Below are the code and all the weights of a small trained network. Each question names an input and a class and asks about switching units off, where a switched-off unit gives its printed mean instead of its output.

import numpy as np


def w(rows, s, z=0):
    codes = np.array(rows[::2]) - 128.0
    scale = np.full(codes.shape[1], s)
    scale[-1] = z or s
    return codes * scale


def f(y):
    return np.maximum(y, 0)


def log_softmax(a):
    a = a - a.max(-1, keepdims=True)
    return a - np.log(np.exp(a).sum(-1, keepdims=True))


def net(x, mask):
    res = np.array(x, float).reshape(1, 7) / 4 @ E
    y = f(res @ A[0][:, :-1].T + A[0][:, -1])
    res = res + np.where(mask, y, B[0][:, -1]) @ B[0][:, :-1]
    return log_softmax(res[-1] @ U[:, :-1].T + U[:, -1])


A, B = {}, {}
E = w([
[248,90,144,126,93,113,93],'x0',
[135,142,135,140,115,142,135],'x1',
[125,133,118,84,149,107,86],'x2',
[127,94,178,53,135,228,154],'x3',
[118,115,138,110,161,97,100],'x4',
[189,155,101,141,223,138,172],'x5',
[120,117,114,102,141,109,112],'x6',
],0.015)
A[0] = w([
[9,207,104,140,138,150,169,249],'N0',
[147,138,89,165,120,85,118,96],'N1',
[134,164,41,207,110,74,100,21],'N2',
[81,136,204,119,31,100,71,84],'N3',
[139,184,101,143,97,57,142,71],'N4',
[173,100,115,147,116,142,154,213],'N5',
[206,209,81,143,246,147,157,22],'N6',
[239,65,127,137,85,126,82,130],'N7',
[234,56,142,140,87,105,101,77],'N8',
[57,101,179,141,2,104,56,91],'N9',
[149,91,154,51,138,227,167,72],'N10',
],0.0094,0.0014)
B[0] = w([
[37,193,105,151,149,176,112,250],'N0',
[136,91,175,108,62,88,118,188],'N1',
[162,156,236,63,60,59,154,234],'N2',
[223,104,70,105,127,196,148,226],'N3',
[106,56,242,58,101,112,91,197],'N4',
[137,139,103,136,100,129,104,164],'N5',
[233,87,65,171,142,224,203,232],'N6',
[79,196,117,156,160,115,59,230],'N7',
[1,254,91,184,202,121,77,226],'N8',
[226,83,70,203,201,151,184,255],'N9',
[137,112,231,84,75,83,99,216],'N10',
],0.0076,0.014)
U = w([
[41,204,98,142,181,155,104,252],'0',
[182,76,67,136,168,165,155,93],'1',
[118,100,251,80,114,136,119,19],'2',
],0.014,0.0021)

Each question gives the input, the list of numbers given to net, and the class t.
The units are the neurons (one row each of A and B). Each row of codes is followed by its name. A weight is (code - 128) times the scale printed after its matrix; where a second scale follows, it is the last column's (A, B and U).
mask holds one flag per neuron, in row order. A switched-off neuron (its flag False) gives its mean, the last column of its row in B, instead of its output. The means were averaged over made-up inputs and are rounded, as every weight is.
A unit's drop is (log p(t) with every unit on - log p(t) with that unit switched off) / (log p(t) with every unit on - log p(t) with every unit switched off).
The circuit of an input: a set's keep is (log p(t) with only the set's units on - log p(t) with every unit switched off) / (log p(t) with every unit on - log p(t) with every unit switched off). Starting from all 11 units, units are removed one at a time, each time the one whose removal leaves the highest keep (on an exact tie, the one counted first), for as long as the keep stays at least 0.8.
circuit, biggest first: the units of the circuit, biggest drop first
most important unit: the unit with the biggest drop
k most important neurons: the k neurons with the biggest drops, biggest first
drop of u: that unit's drop, to one decimal
input [-3,-4,-2,-5,-4,8,-5], class 1: circuit, biggest first -> [N6]
input [-3,5,1,-5,1,4,4], class 2: circuit, biggest first -> [N2, N8]
input [4,4,0,-8,-7,6,-7], class 2: 3 most important neurons -> [N2, N4, N9]
input [6,3,-7,8,-5,2,-2], class 2: 2 most important neurons -> [N10, N0]
input [6,-3,8,-8,-8,-6,-5], class 2: 2 most important neurons -> [N2, N4]
input [-6,6,7,-7,5,8,-3], class 1: 2 most important neurons -> [N6, N8]
input [2,-4,-4,6,0,3,-1], class 2: 2 most important neurons -> [N10, N9]
input [-5,-7,2,6,6,-1,3], class 2: 2 most important neurons -> [N8, N10]
input [-4,2,8,2,4,5,-2], class 1: 3 most important neurons -> [N6, N8, N7]
input [2,8,7,8,-6,-8,-4], class 1: 3 most important neurons -> [N9, N3, N2]
input [-6,-5,4,-3,-2,8,3], class 1: 3 most important neurons -> [N6, N8, N7]
input [4,3,-8,-3,-5,1,4], class 0: 2 most important neurons -> [N8, N10]
input [3,1,7,2,-4,-1,1], class 0: 2 most important neurons -> [N2, N4]
input [-4,-8,-4,-7,-3,1,-6], class 2: most important unit -> N2
input [7,8,-3,-7,-2,1,0], class 0: 3 most important neurons -> [N8, N7, N10]
input [7,-3,1,-2,-1,-6,-4], class 0: 3 most important neurons -> [N8, N7, N6]
input [3,4,-2,4,-7,-8,2], class 1: drop of N9 -> 0.1
input [4,-6,0,2,6,-8,5], class 1: drop of N9 -> 0.2
input [-3,-2,8,1,-5,7,-7], class 1: drop of N6 -> 1.0
input [8,-6,3,-7,7,-6,4], class 0: drop of N6 -> 0.0
